[[141 114 135 126 119]
 [120 117 119 127 118]
 [130 143 134 108 116]
 [151 122 150 145 102]]
->
[141 117 134 145]

[[101 143 149 115]
 [ 98 136 154 112]]
->
[101 136]

[[114 115]
 [153 147]]
->
[114 147]

[[105 104 124 106]
 [113 141 151 136]
 [115 112 102 116]
 [122 135 132 116]
 [141 104 141 152]]
->
[105 141 102 116]

[[138 134]
 [135 132]
 [149 127]
 [144 126]]
->
[138 132]

[[149 117 102 146]
 [127 128 126 127]]
->
[149 128]

[[155 134]
 [137 136]]
->
[155 136]

[[113 127 124]
 [130 143 117]
 [143 107 125]
 [123 121 128]
 [110 139 126]]
->
[113 143 125]

[[135 150 125]
 [132 140 132]]
->
[135 140]
---
[[133 126 120 103 101]
 [127 127 120 105 111]
 [135 126 134 119 117]
 [128 124 123 132 128]]
->
[[133 126]
 [127 127]
 [135 126]]

[[118 147 133]
 [130 109 118]
 [128 120 119]
 [122 112 140]
 [112 151 127]]
->
[[118 147]
 [130 109]
 [128 120]]

[[108 101 120 117 142]
 [128 129 126 125 128]
 [127 127 127 129 127]]
->
[[108 101]
 [128 129]
 [127 127]]

[[128 126 126 129]
 [127 129 105 120]
 [152 141 112 113]
 [109 118 120 126]
 [123 116 120 139]]
->
[[128 126]
 [127 129]
 [152 141]]

[[130 130 155 113]
 [128 127 139 122]
 [110 139 125 127]
 [134 134 113 119]]
->
[[130 130]
 [128 127]
 [110 139]]

[[134 118 124 128 126]
 [122 123 124 128 126]
 [122 121 106 128 126]]
->
[[134 118]
 [122 123]
 [122 121]]

[[108 125 114 125 146]
 [129 145 131 137 125]
 [123 124 112 112 157]]
->
[[108 125]
 [129 145]
 [123 124]]

[[149 123 129 109]
 [126 141 113 133]
 [121 135 123 120]
 [120 140 142 106]]
->
[[149 123]
 [126 141]
 [121 135]]
---
[[106 110 141 148 147 115 150 141 133 146 127 123 106 107]
 [128 136 125 142 120 140 145 150 115 141 121 148 142 125]
 [112 139 133 115 126 108 146 121 130 146 121 140 115 105]
 [122 133 138 122 133 108 126 141 150 123 141 113 143 133]]
->
[[122 133 138 122 133 108 126 141 150 123 141 113 143 133]
 [106 110 141 148 147 115 150 141 133 146 127 123 106 107]
 [128 136 125 142 120 140 145 150 115 141 121 148 142 125]
 [112 139 133 115 126 108 146 121 130 146 121 140 115 105]]

[[124 115 132 126]
 [128 134 128 134]
 [124 129 119 127]
 [125 128 120 124]
 [128 128 152 136]
 [121 140 126 131]]
->
[[121 140 126 131]
 [124 115 132 126]
 [128 134 128 134]
 [124 129 119 127]
 [125 128 120 124]
 [128 128 152 136]]

[[120 145 129 115 126 134]
 [112 130 134 135 122 113]
 [118 149 132 116 127 126]
 [126 129 100 118 118 140]
 [101 145 142 111 135 128]
 [142 123 130 133 133 136]
 [133 125 117 143 125 120]
 [106 124 127 119 134 143]
 [104 131 125 117 127 135]
 [100 149 130 102 124 133]
 [129 141 130 129 118 120]
 [143 127 136 130 134 122]]
->
[[143 127 136 130 134 122]
 [120 145 129 115 126 134]
 [112 130 134 135 122 113]
 [118 149 132 116 127 126]
 [126 129 100 118 118 140]
 [101 145 142 111 135 128]
 [142 123 130 133 133 136]
 [133 125 117 143 125 120]
 [106 124 127 119 134 143]
 [104 131 125 117 127 135]
 [100 149 130 102 124 133]
 [129 141 130 129 118 120]]

[[110 136 106  98 132 120 118 117 124 126 142]
 [141 123 138 136 148 125 154 146 133 157 129]
 [116 132 114 108 137 122 125 124 126 132 140]
 [121 135 104 130 112 130 147 130 114 112 115]]
->
[[121 135 104 130 112 130 147 130 114 112 115]
 [110 136 106  98 132 120 118 117 124 126 142]
 [141 123 138 136 148 125 154 146 133 157 129]
 [116 132 114 108 137 122 125 124 126 132 140]]

[[131 130 129 129 152 129 132]
 [130 130 128 128 153 129 132]
 [129 129 128 128 155 129 132]
 [132 131 128 128 152 129 131]
 [129 129 128 128 156 129 132]
 [128 128 128 128 157 128 133]
 [130 129 129 130 151 129 132]
 [128 129 128 128 157 129 132]
 [132 131 129 128 151 129 131]
 [128 129 128 128 157 129 132]
 [134 132 128 128 149 129 131]
 [135 132 129 129 147 129 131]]
->
[[135 132 129 129 147 129 131]
 [131 130 129 129 152 129 132]
 [130 130 128 128 153 129 132]
 [129 129 128 128 155 129 132]
 [132 131 128 128 152 129 131]
 [129 129 128 128 156 129 132]
 [128 128 128 128 157 128 133]
 [130 129 129 130 151 129 132]
 [128 129 128 128 157 129 132]
 [132 131 129 128 151 129 131]
 [128 129 128 128 157 129 132]
 [134 132 128 128 149 129 131]]

[[122 124 110 124 131 129 138 120 119 129 118 135]
 [130 135 117 139 136 131 138 109 126 143 127 131]
 [120 135 135 126 123 116 141 132 139 128 132 122]
 [129 130 136 133 114 133 133 126 136 130 148 131]
 [135 127 139 131 138 128 106 141 128 121 123 120]]
->
[[135 127 139 131 138 128 106 141 128 121 123 120]
 [122 124 110 124 131 129 138 120 119 129 118 135]
 [130 135 117 139 136 131 138 109 126 143 127 131]
 [120 135 135 126 123 116 141 132 139 128 132 122]
 [129 130 136 133 114 133 133 126 136 130 148 131]]
---
[[120 129 136 125 128 129 130 122 124 125 130 130 132]
 [130 121 146 146 128 131 151 149 128 150 135 148 124]
 [120 134 110 110 125 124 141 103 119 142 123 131 130]
 [135 113 115 130 125 128 130 120 129 127 138 136 122]]
->
[[129 136 125 128 129 130 122 124 125 130 130 132 120]
 [121 146 146 128 131 151 149 128 150 135 148 124 130]
 [134 110 110 125 124 141 103 119 142 123 131 130 120]
 [113 115 130 125 128 130 120 129 127 138 136 122 135]]

[[129 130 123 124 136 135 137]
 [131 131 135 136 125 121 131]
 [138 125 130 118 112 134 131]
 [133 130 136 133 107 128 115]
 [117 129 131 125 127 130 131]
 [108 125 127 130 136 134 142]
 [124 137 134 134 132 133 130]]
->
[[130 123 124 136 135 137 129]
 [131 135 136 125 121 131 131]
 [125 130 118 112 134 131 138]
 [130 136 133 107 128 115 133]
 [129 131 125 127 130 131 117]
 [125 127 130 136 134 142 108]
 [137 134 134 132 133 130 124]]

[[128 130 129 129 127 129 129]
 [128 130 129 125 131 127 127]
 [150 123 126 134 129 113 133]
 [132 143 142 137 113 117 135]
 [128 124 131 126 129 131 129]
 [148 117 129 134 131 109 137]
 [129 122 126 129 124 122 128]
 [114 141 123 124 120 140 121]
 [128 130 124 136 127 129 131]]
->
[[130 129 129 127 129 129 128]
 [130 129 125 131 127 127 128]
 [123 126 134 129 113 133 150]
 [143 142 137 113 117 135 132]
 [124 131 126 129 131 129 128]
 [117 129 134 131 109 137 148]
 [122 126 129 124 122 128 129]
 [141 123 124 120 140 121 114]
 [130 124 136 127 129 131 128]]

[[130 127 127 128 131 142 157]
 [128 126 130 129 154 149 124]]
->
[[127 127 128 131 142 157 130]
 [126 130 129 154 149 124 128]]

[[118 137 113]
 [115 106 133]
 [143 112 138]
 [148 118 144]]
->
[[137 113 118]
 [106 133 115]
 [112 138 143]
 [118 144 148]]

[[129 127 129 128 127 128 127 127 128 129 127 127 128 128 128 129]
 [106 126 116 120 130 108 128 112 117 132 109 114 110 113 141 108]
 [152 118 134 130 116 144 119 134 133 119 136 133 143 137 110 144]
 [125 122 119 117 136 120 135 134 117 125 124 129 132 122 133 127]]
->
[[127 129 128 127 128 127 127 128 129 127 127 128 128 128 129 129]
 [126 116 120 130 108 128 112 117 132 109 114 110 113 141 108 106]
 [118 134 130 116 144 119 134 133 119 136 133 143 137 110 144 152]
 [122 119 117 136 120 135 134 117 125 124 129 132 122 133 127 125]]

[[135 130 119 130 129 121 123]
 [100 123 135 119 128 135 135]
 [107 125 131 126 128 133 124]
 [117 134 131 131 123 122 143]
 [144 123 128 134 130 132 127]
 [129 135 146 125 129 133 128]
 [121 128 137 137 122 137 127]
 [125 127 147 115 128 126 127]
 [124 124 109 112 131 130 124]
 [124 142 131 117 140 128 120]
 [109 122 142 122 135 144 130]]
->
[[130 119 130 129 121 123 135]
 [123 135 119 128 135 135 100]
 [125 131 126 128 133 124 107]
 [134 131 131 123 122 143 117]
 [123 128 134 130 132 127 144]
 [135 146 125 129 133 128 129]
 [128 137 137 122 137 127 121]
 [127 147 115 128 126 127 125]
 [124 109 112 131 130 124 124]
 [142 131 117 140 128 120 124]
 [122 142 122 135 144 130 109]]

[[129 124 126 141 122 116 141 122 149 121 126 135 118 129 125 131]
 [120 141 114 130 135 140 130 127 130 129 138 137 129 128 129 126]
 [126 130 117 129 123 132 132 134 129 122 125 124 136 117 123 145]
 [132 129 119 128 119 125 130 133 126 119 128 124 139 118 124 144]]
->
[[124 126 141 122 116 141 122 149 121 126 135 118 129 125 131 129]
 [141 114 130 135 140 130 127 130 129 138 137 129 128 129 126 120]
 [130 117 129 123 132 132 134 129 122 125 124 136 117 123 145 126]
 [129 119 128 119 125 130 133 126 119 128 124 139 118 124 144 132]]

[[129 145 122 124 129 108 137 132 130 131]
 [122 103 138 117 127 133 102 122 102 114]
 [122 124 130 127 127 129 124 125 122 124]]
->
[[145 122 124 129 108 137 132 130 131 129]
 [103 138 117 127 133 102 122 102 114 122]
 [124 130 127 127 129 124 125 122 124 122]]
